Here is a tiny trained network, its code and every weight. The questions are about switching its units off for an input and a class, where a switched-off unit gives its printed mean instead of its output.

import numpy as np


def w(rows, s, z=0):
    codes = np.array(rows[::2]) - 128.0
    scale = np.full(codes.shape[1], s)
    scale[-1] = z or s
    return codes * scale


def norm(h):
    return h / np.sqrt((h * h).mean(-1, keepdims=True) + 1e-5)


def f(y):
    return np.maximum(y, 0)


def log_softmax(a):
    a = a - a.max(-1, keepdims=True)
    return a - np.log(np.exp(a).sum(-1, keepdims=True))


def net(x, mask):
    res = np.array(x, float).reshape(1, 7) / 4 @ E
    u = 0
    for l in range(2):
        y = f(norm(res) @ A[l][:, :-1].T + A[l][:, -1])
        res = res + np.where(mask[u : u + 8], y, B[l][:, -1]) @ B[l][:, :-1]
        u += 8
    return log_softmax(norm(res)[-1] @ U[:, :-1].T + U[:, -1])


A, B = {}, {}
E = w([
[129,125,127],'x0',
[130,130,131],'x1',
[126,129,127],'x2',
[89,209,214],'x3',
[129,127,126],'x4',
[217,133,141],'x5',
[121,179,1],'x6',
],0.0088)
A[0] = w([
[140,160,2,80],'0.n0',
[81,37,87,128],'0.n1',
[211,103,148,63],'0.n2',
[136,201,200,151],'0.n3',
[216,226,129,3],'0.n4',
[232,211,129,167],'0.n5',
[126,240,62,87],'0.n6',
[165,184,67,115],'0.n7',
],0.013,0.0071)
B[0] = w([
[82,88,166,254],'0.n0',
[126,115,215,223],'0.n1',
[160,199,109,174],'0.n2',
[80,85,108,227],'0.n3',
[68,83,247,162],'0.n4',
[163,88,218,240],'0.n5',
[134,202,140,227],'0.n6',
[107,99,168,209],'0.n7',
],0.016,0.0062)
A[1] = w([
[129,137,182,3],'1.n0',
[226,105,121,160],'1.n1',
[186,111,193,224],'1.n2',
[94,201,95,132],'1.n3',
[146,93,104,129],'1.n4',
[139,146,187,135],'1.n5',
[132,138,178,20],'1.n6',
[247,159,96,113],'1.n7',
],0.015,0.0036)
B[1] = w([
[131,122,95,167],'1.n0',
[89,198,181,164],'1.n1',
[172,151,4,248],'1.n2',
[208,169,113,146],'1.n3',
[106,93,144,134],'1.n4',
[152,95,54,205],'1.n5',
[125,113,65,164],'1.n6',
[93,199,201,146],'1.n7',
],0.013,0.011)
U = w([
[164,60,77,26],'0',
[32,94,194,105],'1',
[146,253,116,253],'2',
],0.019,0.0037)

Each question gives the input, the list of numbers given to net, and the class t.
The units are the neurons (one row each of A and B). Each row of codes is followed by its name. A weight is (code - 128) times the scale printed after its matrix; where a second scale follows, it is the last column's (A, B and U).
mask holds one flag per neuron, layer by layer. A switched-off neuron (its flag False) gives its mean, the last column of its row in B, instead of its output. The means were averaged over made-up inputs and are rounded, as every weight is.
A unit's drop is (log p(t) with every unit on - log p(t) with that unit switched off) / (log p(t) with every unit on - log p(t) with every unit switched off).
The circuit of an input: a set's keep is (log p(t) with only the set's units on - log p(t) with every unit switched off) / (log p(t) with every unit on - log p(t) with every unit switched off). Starting from the 12 units with the biggest drops (on a tie, the unit counted first), units are removed one at a time, each time the one whose removal leaves the highest keep (on an exact tie, the one counted first), for as long as the keep stays at least 0.8.
circuit, biggest first: the units of the circuit, biggest drop first
top k neurons: the k neurons with the biggest drops, biggest first
top k neurons in layer l: the k neurons of layer l with the biggest drops, biggest first
drop when u is switched off: that unit's drop, to one decimal
input [5,1,5,-5,0,3,-8], class 2: circuit, biggest first	[0.n0 0.n2 1.n1]
input [-3,8,8,3,4,-3,1], class 2: top neuron in layer 0	[0.n0]
input [0,7,-7,3,7,-5,1], class 2: top 3 neurons	[0.n0 0.n5 1.n3]
input [0,-7,3,0,6,-6,8], class 1: top 4 neurons	[0.n0 1.n2 0.n7 0.n2]
input [-8,4,5,-1,6,6,-7], class 2: top 3 neurons	[0.n2 0.n0 1.n1]
input [-3,2,5,-4,-5,-6,-4], class 0: top 2 neurons in layer 0	[0.n0 0.n3]
input [5,1,5,0,-8,2,-3], class 2: top 2 neurons	[0.n0 0.n2]
input [3,-5,-1,0,-4,-5,8], class 1: top 2 neurons in layer 0	[0.n0 0.n7]
input [8,-7,0,0,-2,-8,-8], class 0: top 2 neurons	[0.n0 1.n1]
input [-4,-8,-4,1,4,4,-7], class 0: top 2 neurons	[0.n3 0.n6]
input [0,8,6,-4,-6,-6,-6], class 0: top 2 neurons in layer 0	[0.n0 0.n3]
input [1,2,-4,8,5,4,5], class 1: top 2 neurons	[0.n4 0.n3]
input [-2,-7,6,-7,5,-1,5], class 1: top 4 neurons	[1.n2 0.n5 0.n0 1.n5]
input [-3,5,-7,1,-7,4,4], class 1: circuit, biggest first	[0.n4]
input [3,7,-5,-5,-5,-2,8], class 1: top 2 neurons	[0.n0 1.n2]
input [6,-2,1,5,8,1,-4], class 0: top 2 neurons	[0.n0 1.n1]
input [-2,1,-1,2,-2,4,-8], class 0: top 2 neurons in layer 0	[0.n3 0.n6]
input [5,7,2,-5,-8,7,0], class 2: top 2 neurons in layer 1	[1.n1 1.n7]
input [3,-6,-6,-4,8,-7,8], class 1: drop when 0.n0 is switched off	1.2
input [6,-5,8,6,7,3,-8], class 0: top neuron	[0.n0]
input [7,2,-3,7,-3,7,-7], class 0: drop when 0.n3 is switched off	0.2
input [0,6,7,-1,8,-6,4], class 1: drop when 0.n0 is switched off	1.0
input [2,-6,-8,-6,-1,6,-5], class 2: drop when 1.n3 is switched off	0.0
